(in the rows, 128 means zero)
Rows lie near named flat spaces through zero. A row that begins with a name and a colon came from that space; any other row is followed by the name of its block's space that it lies nearest.
dr_nr: [ 50 128  98 127 128  99  96 122 139 161 122  87 133 134 114  84 150 125
 114 143 153 153 115 132 144]
nb_gm: [ 93 149 126 127 110 104 140 116 148 125 137 114 111 133 122 123 167 144
 156 132 129  95 141 124 149]
sc_rq: [155 128 137 115 131 156 141 139 137 119 119 119  94 112 114 141 130 121
 124 112 100 123 150 109 129]
hs_dm: [122 134  98 148 134 138 113 118 163 146 132 149 140 134 151 126 145 127
 143 121 122 135 138 107 167]
nb_gm: [198 126 171 132 150 187 123 117 108 142 112 168 142 116 142 166 126 108
 137 118 137 136 139 143 118]
dr_nr: [185 126 179 135 148 175 128 122 113 126 142 157 149 131 124 151 100 119
 137 125 136 124 137 139 119]
sq_fb: [168 150 129 140 129 158 126 126 135 129 137 155 134 109 133 159 146 121
 137 120 113 131 142 115 139]
sq_fb: [148 116 108  93 136 181 135 155 121 147  70  95 111  88 112 131 150 117
  96 123  73 172 144 151 160]
nb_gm: [121 126 150 133 127 126 128 109 141 131 107 133 134 132 156 128 149 114
 158 124 164 117 127 125 138]
sc_rq: [146 134 132 133 126 131 161 113 119 113 163 162 144 134 159 177 150 165
 136 116 103  79 143 156 145]
sq_fb: [144 140  98 135 132 148 110 139 131 157 123 145 132 114 131 129 142 128
 121 134 101 153 139 128 148]
hs_dm: [101 118 154 117 125 102 134 179  85 115 137 104 155 130  91  93  81 129
  90 152 136 153  85 157  81]
sq_fb: [ 79 105  83 127 138 116 122 128 150 125 138 102 128 138 128 114 120 132
  91 108 118 143 118 108 140]
dr_nr: [209 131 137 116 136 189 144 121 118 140  72 164 106  96 151 182 164 112
 140 107  99 136 154 139 133]
nb_gm: [140 139  80 150 131 131  96 147 135 154 130 157 134 106 152 132 140 113
 105 122 114 167 123  98 126]
dr_nr: [108 106 131 126 135 115 127 123 125 129 130 121 136 145 143 114 112 133
 122 128 142 122 120 137 127]
hs_dm: [161 156 126 133 103 110 154 111 120 112 120 166 107 109 164 181 180 137
 156 116 124  90 138 126 112]
sc_rq: [ 88 140 102 125 107  85 145 124 129 116 132 117 131 145 109 116 138 155
 138 143 122 114 115 146 131]
sc_rq: [150 141 140 158 143 155  94 134 131 170 122 178 171 125 156 123 138 107
 147 139 153 158 122 130 141]
hs_dm: [125 144 130 139 123 134 154 143 148 104 147 145 156 134 121 139 132 139
 143 122 109 118 122 124 149]
sc_rq: [150 134 121 130 138 157 112 125 122 152 115 140 130 109 134 145 149 116
 119 123 122 149 136 132 133]
hs_dm: [ 99 120 133 142 142 130 122 150 149 134 142 136 147 148 120  99 106 124
 125 122 136 139 116 110 131]
dr_nr: [115 113 153 130 128 113 160 122 145  99 152 134 123 157 145 131 115 147
 148 111 132  77 134 119 132]
hs_dm: [161 134 145 129 132 154 129 121 122 123 110 140 138 116 125 149 131 110
 135 123 137 142 124 129 120]
hs_dm: [137 121 114 132 121 116 122 142 123 111 125 123 144 109 152 130 115 111
 108 127 132 150 108 113 119]
sc_rq: [112 118  97 114 130 136 146 125 155 123 115 110  93 127 125 135 148 137
 120 103  93 118 147 111 150]
dr_nr: [ 98 148 129 139 108  89 136 120 140 100 165 118 138 141 114 121 126 141
 146 139 142 103 118 116 127]
sc_rq: [142 118 136 124 138 147 106 145 122 140 125 113 123 110 130 114 111 109
 107 131 128 152 132 117 126]
nb_gm: [117 146 117 144 112 106 119 159 154 118 159 126 127 120 133 102 121 127
 135 138 117 126 130  87 142]
dr_nr: [112 159 130 104 120 154 127 139 132 165  85  97  79  95  85 124 200 120
 136 133 105 139 157 136 144]
nb_gm: [127 109 122 113 127 125 107 134 134 116 119  77 110 121 105  92  83 107
 109 139 133 154 125 103 125]
dr_nr: [167 155 138 120 102 120 160 107 114  99 127 140 113 116 126 171 154 145
 159 134 114  91 141 144 122]
sq_fb: [113 124 117 122 120 104 129 135 120 126 140 115 125 136 122 109 113 145
 122 144 119 121 126 140 129]
sq_fb: [  4 127  81 112 120  77 113 114 152 166  76  70 117 161  77  55 162 134
 137 151 157 157 104 148 145]
sc_rq: [127 138 125 107 117 121 128 128  87 129 137  96 117 104 102 142 142 141
  97 143 112 129 131 162 112]
nb_gm: [113 136 110 119 113 101 145 110 121 129 107 132 108 135 128 139 159 145
 143 130 127 109 128 147 119]
hs_dm: [106 137 119 119 108  93 141 142 112 111 150 105 129 127 111 118 123 152
 119 148 112 114 121 146 125]
sq_fb: [144 107 164 129 134 115 126 121 115 108 152 127 116 141 140 126  84 124
 125 123 155 103 127 114  92]
sq_fb: [159 117 139 118 126 129 134 136 102 116 130 127 121 117 139 140 108 130
 112 130 119 123 129 138 109]
sq_fb: [ 77 109 117 109 120  81 126 101 117 106 130  71 106 147  97 107 104 133
 109 133 157 121 110 131  97]
nb_gm: [123 116  98 113 107  87 132 124 120 108 103 103 110 125 134 115 113 128
 122 139 129 134 113 127 113]
nb_gm: [126 140 131 123 123 125 144 124 118 134 123 140 123 136 113 137 146 146
 142 133 117 113 133 153 125]
sq_fb: [136 112 112 131 144 147 117 133 123 147 119 141 147 127 145 131 122 125
 108 123 120 152 124 139 137]
dr_nr: [128 117 146 129 138 132 135 120 117 132 134 142 137 140 143 139 127 136
 128 121 137 112 128 146 122]
dr_nr: [116 141  92 147 125 121 134 112 144 137 115 166 141 121 172 165 186 128
 134 102 131 128 120 121 137]
sq_fb: [113 153  94 152 135 146 100 152 166 183 128 159 135 130 128  96 158 131
 149 140 103 151 147 112 178]
sc_rq: [179 151 175 127 118 141 146 129  89 113 131 154 142 110 124 168 138 127
 142 137 134 114 125 158  99]
hs_dm: [120 143 137 129 113  98 127 129 116 114 140 119 115 129 105 122 121 127
 132 139 144 120 118 119  94]
nb_gm: [157 121 139 103 122 142 130 124 118 101 134  78 108 113  95 125  94 125
 115 140 109 128 143 128 133]
sc_rq: [183 112 125 126 149 186 133 137 143 130 132 145 108 106 159 162 129 122
 110  93  82 124 165 104 154]
sq_fb: [109 143 101 129 125 132 125 122 130 152  83 137 139 117 125 136 177 117
 132 127 133 160 114 144 134]
nb_gm: [ 93 105 107 137 150 136  88 118 148 158 105 114 139 128 146 105 130  94
 106 114 164 172 113 105 134]
hs_dm: [132 134 137 128 122 127 115 156 106 119 130 110 172 114 104 106  96 114
 110 157 135 170  97 144 120]
hs_dm: [103 122  70 141 131 110 117 131 141 147 123 148 130 132 157 127 143 133
 109 114 117 145 118 115 132]
dr_nr: [168 160 128 129 121 164 141 133 143 131 102 152 106  96 123 165 178 114
 148 111 101 132 149 109 136]
sc_rq: [126 111 109 137 141 137  88 144 129 158 112 126 153 116 155  99 112 102
 105 137 141 179 114 120 140]
nb_gm: [141 126 111 125 103  88 140 152 127  80 160 109 114 118 134 120  86 138
 112 135 105 114 122  99 114]
dr_nr: [ 88 120  82 131 130 112 122 130 155 136 139 116 114 137 132 111 134 140
 112 117 109 129 133 107 148]
hs_dm: [165 154 159 128 117 147 156 117 125 113 126 151 132 119 127 166 158 135
 164 128 120  99 143 143 137]
sc_rq: [101 140  88 125 126 138 128 148 163 154 100 123 107 121 115 108 165 130
 135 125  92 146 143 113 166]
[ 53 121 120 111 115  74 156 122 129 121 119 101 109 170  92  94 129 160
 140 137 136 100 114 153 114] : nb_gm
[163 114 161 110 136 147 136 147  99 122 144 119 111 131 101 122  82 140
 114 138 104 116 143 146 110] : dr_nr
[128 109 166 139 163 169  98 137 134 169  94 146 155 145 124  94 106  92
 137 128 171 171 115 128 124] : nb_gm
[130 116 122 123 132 134 147 138 126 117 121 134 133 125 141 144 129 133
 113 111 111 128 122 134 127] : hs_dm
[129 150 155 132 120 127 121 137 117 133 139 127 148 129 100 110 122 128
 147 158 140 132 123 145 128] : hs_dm
[113 119 114 123 134 129 114 125 138 123 144  96 112 123 113 120 114 122
 102 120 124 136 133 104 128] : nb_gm
[136 148 141 140 135 156 113 128 134 155 126 147 160 133 111 117 137 125
 154 149 133 145 132 145 156] : hs_dm
[136 122 144 118 126 121 126 118 112 132 121 119 101 125 132 131 130 126
 129 129 140 114 137 133 108] : hs_dm
[138 134 189 123 133 151 148 120 126 125 123 133 123 133 120 140 145 125
 159 123 145  97 142 142 127] : dr_nr
[173 129 144 132 129 147 138 125 118 105 155 142 137 110 151 167 122 129
 120 116 115 111 138 124 128] : nb_gm
[153 134 134 113 116 129 149 137 108 106 131 119 116 112 115 148 126 138
 119 130 102 117 133 140 116] : sc_rq
[189 132 126 125 136 177 137 140 114 136 120 157 132  92 158 176 153 126
 113 112  86 134 149 140 145] : sc_rq
[175 127 133 133 136 149 117 125 104 139 119 157 138 113 147 154 125 117
 120 127 130 143 127 138 111] : sq_fb
[147 126 132 145 143 139  93 118 107 152 159 147 159 126 148 134 113 126
 112 140 145 140 127 142 126] : sc_rq
[169 133 153 126 112 121 149 136 118  95 140 138 123 123 138 141 108 133
 145 135 120 101 133 124 117] : nb_gm
[133 100 121  96 123 123 159 115 122  79 131  79  92 120 120 152 108 137
  96 104 103 105 136 121 118] : hs_dm
[ 97 127 154 133 125 113 126 130 142 121 122 114 142 138 129 103 126 112
 145 132 166 128 112 117 128] : dr_nr
[177 139 145 116 110 133 188 118 114  77 119 152 118 121 131 190 142 145
 147 109 102  88 131 143 110] : sc_rq
[136  99 150 115 143 146 142 130 127 117 117 119 112 130 138 136 112 119
 113 103 129 120 132 122 115] : hs_dm
[128 121 105 116 103  96 161 132 165  77 134 103  87 138 129 114 104 144
 147 122  96  91 143  87 146] : dr_nr
[118 108 140 129 137 124 137 117 135 120 140 130 132 150 143 125 112 138
 133 119 137 105 131 131 134] : dr_nr
[131 144 108  98  75  79 184 117 121  51 173  72 103 105 132 161 144 179
 130 141  71  56 151 143 161] : hs_dm
[133 125 146 119 127 128 119 137 104 131 123 111 136 120 115 114 112 122
 118 147 137 142 120 148 116] : hs_dm
[ 91 121 122 117 135 130 120 120 133 157 107 107 115 130 126 113 158 129
 125 127 135 132 136 142 144] : dr_nr

Each name stands for a flat space through zero: a line, a plane or more. A row that begins with a name and a colon came from that space; any other row is followed by the name of the space it lies nearest, among the names in its block.
cclq: [165 150 132 138 105 130 124 115 129 139 116 104 149 106 129 151 159 143
 113 137 135 145 137  94 127]
rhqb: [153 149 134 127 142 147 152 104 113 142 145 138 106 161 138 121 167  84
 127 131 121 116 121 126  87]
qdqc: [111 151 119 102 130 153 109 129 110 117 144 137 146 122 113 111  86  66
 104 136  71 119 117 171 132]
rhqb: [129 111 126 119 138 124 129 160 121 146 136 133 105 132 119 125 136 133
 140 105 141 128 104 130 122]
rhqb: [139 132 134 122 132 128 163  93 119 124 133 111  94 176 129  84 124 104
 127 150 140 106  95 166 141]
rzfq: [ 93 101 155 134 136 124 131 136 113 101 132 156 157 115 140 126  92 126
 101 119 113 111 138 107 116]
cclq: [149 125 108 112 150 107 117 141 105 143 132 144  86 136 110 138 149 160
 128 129 134 115 146 129 110]
ttnh: [129 110 132 141 130 106 157 120 122 111 117 122  95 139 132 118 143 153
 128 143 154 120 125 130 138]
mtnj: [ 65 134 126 121 142 128 144  95 143 103 157 132 146 178 124  89  63  47
 130 169  97  98 116 212 148]
ttnh: [133 139 137 111 158 141 141  99 144 121 130 123 101 167 134  94 135  92
 142 135 112 127 122 191 106]
ttnh: [149 136 131 100 141 111 113  96 114 130 152 116 152 157 114 123  96 107
 116 165 120 102 138 145 120]
rzfq: [124 112 128 139 120 107 130 143 120 109 114 121 126  98 124 142 134 155
 114 129 135 136 134 119 142]
rhqb: [127 121 114 113 108 111 129 148 140 121 132  93 122 125 115 103 109 144
 126 152 149 130 115 172 174]
mtnj: [115 126 143 140 124 149 144 108 134  99 115 113 136 125 142 112 119  74
 132 111 105 143  96 153 136]
qdqc: [140  91 166 111 131 168 127 126 104 123 125 135 157 135 141 109  93  93
 131  88 126 110  80  89 105]
ttnh: [133 172  92 135 109 158 116 143 131 158 118 146  91 112 126 123 152 151
 134 105 113 148 131 123 150]
cclq: [112 131 150 147 115 121 145 115 147 123 132 113 164 127 138 132 125 121
 117 149 138 132 130 119 133]
mtnj: [121 126 134 137 131 118 132 103 125 102 124 123 134 129 133 132 114 115
 134 142 118 131 132 127 137]
ttnh: [114 142 119 142 101 119 150 130 123 114 145 118 145 119 126 136 139 102
 103 174 131 120 138 130 143]
rhqb: [123 143 144 144 126 128 142 107 124 116 121 116 144 118 126 139 140  94
 107 141 108 138 119 132 122]
ttnh: [119 119 145 137 134  88 154 135 154 102 130  90 102 124 132 113 141 148
 143 154 147 158 123 168 153]
mtnj: [100 144 108 119 112 147 127 146 132 167 141 143 144 147 107 115 110 117
 106 144 132  97 118 149 140]
ttnh: [126 116 124  84 137 153  96 148 104 133 143 149 146 133 106 118  79 112
 133 145 111  97 124 117 119]
cclq: [138 100 128 130 135  88 134 141 128 126 125 131 113 131 134 130 143 192
 108 125 166 112 160 126 118]
rhqb: [137 107 166 131 132 139 137 105 120 112 120 122 144 135 146 115 105 119
 137 112 131 128 102  95 123]
qdqc: [138 107 128 115 142 143 114 156 119 140 121 152  97 125 130 122 128 166
 157  93 138 129 121  95 118]
rzfq: [105 143 102 153 125 110 122 125 141 139 109 140 118 119 121 147 138 158
 117 113 123 136 148 146 145]
mtnj: [121  78 148 131 119 105 144 179 115 111 169 132 121 117 158 114 108 148
 154  97 166 132 108  76 145]
ttnh: [107 115 124 129 122 123 113 120 121 132 130 146 164 135 120 141  86 139
 123 141 133 100 141  99 137]
rzfq: [149 142 127 107 129 178 122  90 141 148 111 136 134 170 136  95 119 118
 128 124 128 100 129 144 108]
ttnh: [130 126 154 105 150 149 134 113 128 147 127 130 133 163 119  99 113 106
 116 128 123 106 101 155 102]
qdqc: [158 131 139 131 106 115 114 121 155 136 117  84 164 108 131 145 132 164
 136 136 155 156 134 105 146]
mtnj: [137 136 122 135 138 104 142 113 146 113 117 118  96 135 135 124 160 158
 129 151 139 137 161 159 126]
cclq: [165 130 128 114 113 168 137 107 125 123 120 115 127 145 141 107 141 102
 139 135 139 117 116 119 117]
ttnh: [123 150 119 113 113 143 140 112 137 129 168 123 128 168 147  73  90  88
 128 136 123 111 115 172 154]
rzfq: [151  92 148  98 142 154 126 119 113 119 134 127 131 158 133 105 100 102
 163 125 141 105  98 106 109]
rzfq: [161 141 117 123 119 146 129 101 139 140 102 105 114 145 120 122 149 136
 145 143 145 129 119 135 134]
qdqc: [136 147 132 131 124 108 139 113 155 140 153  98 146 148 133 129 141 111
 132 155 143 137 135 153 129]
rhqb: [154 173 111 115 154 161 121  93 131 142 123 148  81 157 128 119 160 113
 161 139  99 134 146 140 100]
cclq: [109 129 136 136 122 107 134 144 146 134 146 122 144 123 132 130 124 144
 123 139 142 135 137 128 139]
qdqc: [141 141 101 133 169 109 107 121 137 148  85 152  64 128 110 154 177 194
 140 103 120 145 166 151 102]
rzfq: [121 126 142 135 139 114 135 113 125 128 124 119 133 133 113 142 126 119
 137 149 128 131 114 120 128]
rzfq: [132  93 143 130 160 134 139 107 131 117  96 152  95 156 141 118 140 163
 150 111 148 110 139 117  95]
cclq: [167 160 127 115 114 170 127 115 139 147 112  91 104 132 119 107 147 109
 167 132 125 160  80 133 149]
cclq: [136 144 143 129 130 151 149  99 130 125 135 106 118 151 126 119 136  70
 170 157 121 141  86 125 132]
qdqc: [144 126 121 153 112 103 158 145 115 123 141 117  91 115 134 148 178 147
 149 148 161 145 125  82 141]
mtnj: [171 131 118 111 151 120 120 138 132 160 123 128  83 143 123 128 173 170
 139 107 148 133 139 139  98]
rzfq: [123 149 117 140 117 119 137 120 148 142 122 117 131 133 121 136 152 140
 115 155 141 129 144 147 135]
rzfq: [135 110 137 117 130 128 114 146 130 138 134 125 141 124 131 128 113 138
 141 103 138 132 117 113 126]
qdqc: [105 158  91 146 111 129 136 108 142 128 126 124 149 136 114 152 152  79
 105 168 117 114 153 175 128]
mtnj: [123 104 171 127 131 146 128 127 141 117 132 120 170 123 146 128 105 105
 153 114 130 141 106  92 114]
mtnj: [110 126 116 134 105 116 143 150 126 118 150 118 124 122 133 109 114 116
 117 128 135 128 112 150 165]
rzfq: [123 111 129 133 116 128 139 143 118 119 149 134 144 125 140 136 129 109
 128 131 142 116 130 101 121]
cclq: [116 123 162 112 152 143 141 120 125 130 132 141 116 155 130  86 101 123
 125 128 118 114 104 142 117]
mtnj: [156 115 136 111 159 143 134  97 108 134  96 149  86 165 124 106 141 155
 123 121 135  96 129 131  92]
cclq: [144 144 132 127 127 118 129 124 111 125 133 116 115 116 124 124 131 124
 114 124 112 142 115 131 138]
cclq: [155 145 165 115 159 161 151  98 112 118 121 116  96 144 118 120 162  70
 161 162 101 145  89 119  92]
rzfq: [106 150 112 142 129 117 129 130 103 104 138 143 108 104 124 136 123 100
 113 127  83 141 130 139 146]
rzfq: [ 98 157 107 131 125 118 117 130 155 144 141 130 129 135 120 121 109 135
 132 137 116 137 140 168 157]
rhqb: [152 140 128 140 129  98 141 132 120 145 118 108  87 119 114 139 168 170
 128 132 146 151 115 118 142]
mtnj: [151 160 101 115 129 130 124 112 124 139 102 116  95 133 105 115 153 138
  91 140 113 122 137 191 131]
mtnj: [133 132 111 110 138  93 138 122 140 132 155 122 107 168 128 101 127 151
 115 166 152 100 162 182 131]
qdqc: [136 139 166 125 116 135 158  95 140 111 146  80 162 147 134 107 120  67
 130 181 131 133  96 143 135]
rhqb: [138 125 118 123 128 125 128 148 135 142 123 114 103 126 114 132 149 144
 154 132 147 142 112 131 137]
rhqb: [158 141 138 106 164 176 136  98 102 150 126 154  92 173 120 119 157  79
 155 131 110 107 105 114  70]
ttnh: [ 97 132 124 193  92 101 156 124 163 106 112 108 142  94 155 159 161 145
 131 122 150 167 143 112 164]
qdqc: [131 128 123 129 140 116 131 140 111 139 137 148 118 127 121 149 156 134
 111 134 130 115 148 113  99]
rhqb: [111 160 108 136 117  96 123 139 142 139 126 109 122 108 101 139 136 153
 105 161 120 147 141 168 164]
ttnh: [114 157 114 124 135 144 111 105 152 148 113 138 117 148 118 113 107 146
 148 133 113 132 134 151 147]
rhqb: [ 98 140 130 153 143 118  94 156 145 144 106 149 138  73 115 184 140 164
 143  93  98 178 145  95 124]
ttnh: [100 123 120 139 142 114 129 121 153  97 122 130 119 126 132 137 129 125
 158 149 120 143 156 153 133]
rhqb: [138 120 123 128 122 138 139 151 130 148 157 135 137 140 142 139 160 103
 137 119 153 117 132 107  97]
qdqc: [125 152 128 130 117 118 132 113 133 111 138 100 152 117 118 137 129  90
 114 173 109 140 132 153 141]
rzfq: [128 133 129 123 121 138 118 131 145 159 138 129 161 140 130 129 119 127
 122 116 139 119 129 127 119]
qdqc: [118 137 114 129 140 131 134 116 143 140 131 137 106 158 131 113 133 118
 139 118 127 122 129 166 124]
cclq: [133 114 124 129 123 128 141 125 146 127 120 118 126 145 132 125 146 141
 139 148 162 117 140 134 123]
qdqc: [130 138  99 143  97 138 133 135 118 137 125 130 130 119 126 142 146 120
 118 128 138 120 127 113 142]
ttnh: [122 100 141 104 104 154  80 163 122 147 143 133 202 104 128 128  44 133
 137  84 129 122  98  69 150]
mtnj: [157 164  81 149 112  97 122 117 123 130 117 131 108 107 127 169 191 171
  94 149 132 132 200 126 123]
rhqb: [122  67 143 131  95 107 143 153 141 101 135  92 156 123 150 104  88 149
 136 113 185 122  99 120 172]
cclq: [143 139 104 120 127 143 119 111 121 141 105 128 110 142 109 127 135 126
 130 132 125 116 122 145 131]
cclq: [125 150 117 134 110  91 126 159 139 140 151 101 118 102 122 126 129 153
 119 126 131 162 121 150 174]
qdqc: [149 117 147 157 122 116 151 101 106 103  96 106 133 106 125 165 169 118
 116 142 134 138 118  89 116]
mtnj: [118 133 137 127 137 123 123 108 142 114 133 127 155 134 131 135 116 115
 128 155 118 125 154 136 117]
[122  94 139 114 157 143 114 137 142 145 121 157 121 154 140 112 108 153
 155  76 141 114 125 125 100] : qdqc
[117 133 112 128 138 116 116 145 124 143 130 149 112 124 119 136 130 151
 122 115 121 127 142 134 127] : rhqb
[126 106 137 110 165 144 119 131 121 155 136 169 122 165 136 115 116 120
 127  73 125  97 123 135  77] : qdqc
[117 125 124 154 125 108 121 145 136 120 120 131 111  94 139 148 135 165
 153  95 127 168 132 100 152] : rzfq
[130 152 122 139 128 121 133  96 143 137 126 121 124 147 132 123 132 130
 126 133 126 131 136 148 136] : ttnh
[124 121 126 144 132 132 127 125  93 117 130 151 125 113 134 150 128  98
 125  94 104 128 116  93 117] : rzfq
[104  99 126 154 137 118 125 144 108 107 121 170 118 104 149 148 123 144
 128  71 118 130 140  88 120] : rzfq
[114  96 126 118 146 101  83 168 158 112 129 130 131  94 135 143  94 187
 181  95 131 167 155 117 146] : qdqc
[138 148 140 136 114 121 125 147 150 133 135 106 131  96 140 132 145 154
 138 123 130 174 131 112 146] : rzfq
[103 153 107 146  94 130 128 159 155 150 147 119 156 107 127 146 143 115
 124 133 134 147 132 133 151] : mtnj
[100 125 118 126 128 107 125 157 146 117 161 130 137 122 129 136 119 124
 146 158 132 134 154 138 138] : qdqc
[101 150 100 119 107 119 125 124 141 137 135 114 156 141  99 119 102 114
  91 184 127 100 140 189 159] : rzfq
[108  98 135 121 148  77 128 171 137 112 134 121  93 111 114 125 121 192
 148 149 150 145 138 139 151] : ttnh
[148 119 133 133 121 133 139 122 121 113 118 116 116 123 134 132 146 128
 148 136 141 136 119 101 130] : rzfq
[148 111 128 109 152 102 125 123 111 119 147 138 108 150 134 119 120 147
 130 131 138 108 150 129 110] : mtnj
[114 118 149 127 121 132 151 123 130 126 151 128 149 152 142 103 106 105
 117 139 142 106 114 128 127] : qdqc
[103 150 129 145 147 117 140  96 114 112 110 138 103 130 116 122 124 106
  99 126  83 132 118 174 135] : rhqb
[173 132 128 145 120 103 133 122 114 119  93  99  93  93 121 155 180 182
 129 133 144 162 130  93 140] : rhqb
[123 111 119 122 172 110 119 143 118 122 155 166  91 140 139 142 140 122
 164  99 116 129 153 124  89] : mtnj
[148 142 153  92 130 156 127 130 106 149 162 128 147 147 126  93 101  88
 104 131 112 107  97 127 111] : qdqc
[104 114 137 131 134 126 142 107 124 114 119 139 135 150 130 106 100 120
 101 132 125  98 126 156 129] : cclq
[101 104 157 143 136  92 147 121 149  89 134  99 118 128 136 116  97 140
 179 154 143 159 107 126 173] : mtnj
[127 159 105 141 114 138 127 142 144 149 100 125 110 104 113 144 175 153
 113 132 125 148 140 144 134] : mtnj
[144 124 132 127 132 137 139 133 124 143 123 132 103 139 128 125 153 147
 143 129 148 125 121 105 116] : qdqc
[131 158 108 117 109 131  84 178 125 164 128 124 157  70  92 169 135 150
 107 130 107 155 136 107 140] : mtnj
[106  98 133 137 104 128 121 139 113  94 149 124 179 105 148 132  74  76
 124  92 115 127 104 111 151] : qdqc
[114 103 155 143 124 110 157 116 137  99 133 114 138 137 152 108 113 126
 124 129 147 126 119 133 140] : cclq
[145 146 109 146 158 103 136 108 146 119 107 108  66 130 116 162 198 125
 181 143 124 173 139 158 117] : qdqc
[118 142 130 132 123 113 121 146 138 139 161 139 149 117 146 128 120 139
 106 109 122 135 153 126 127] : rhqb
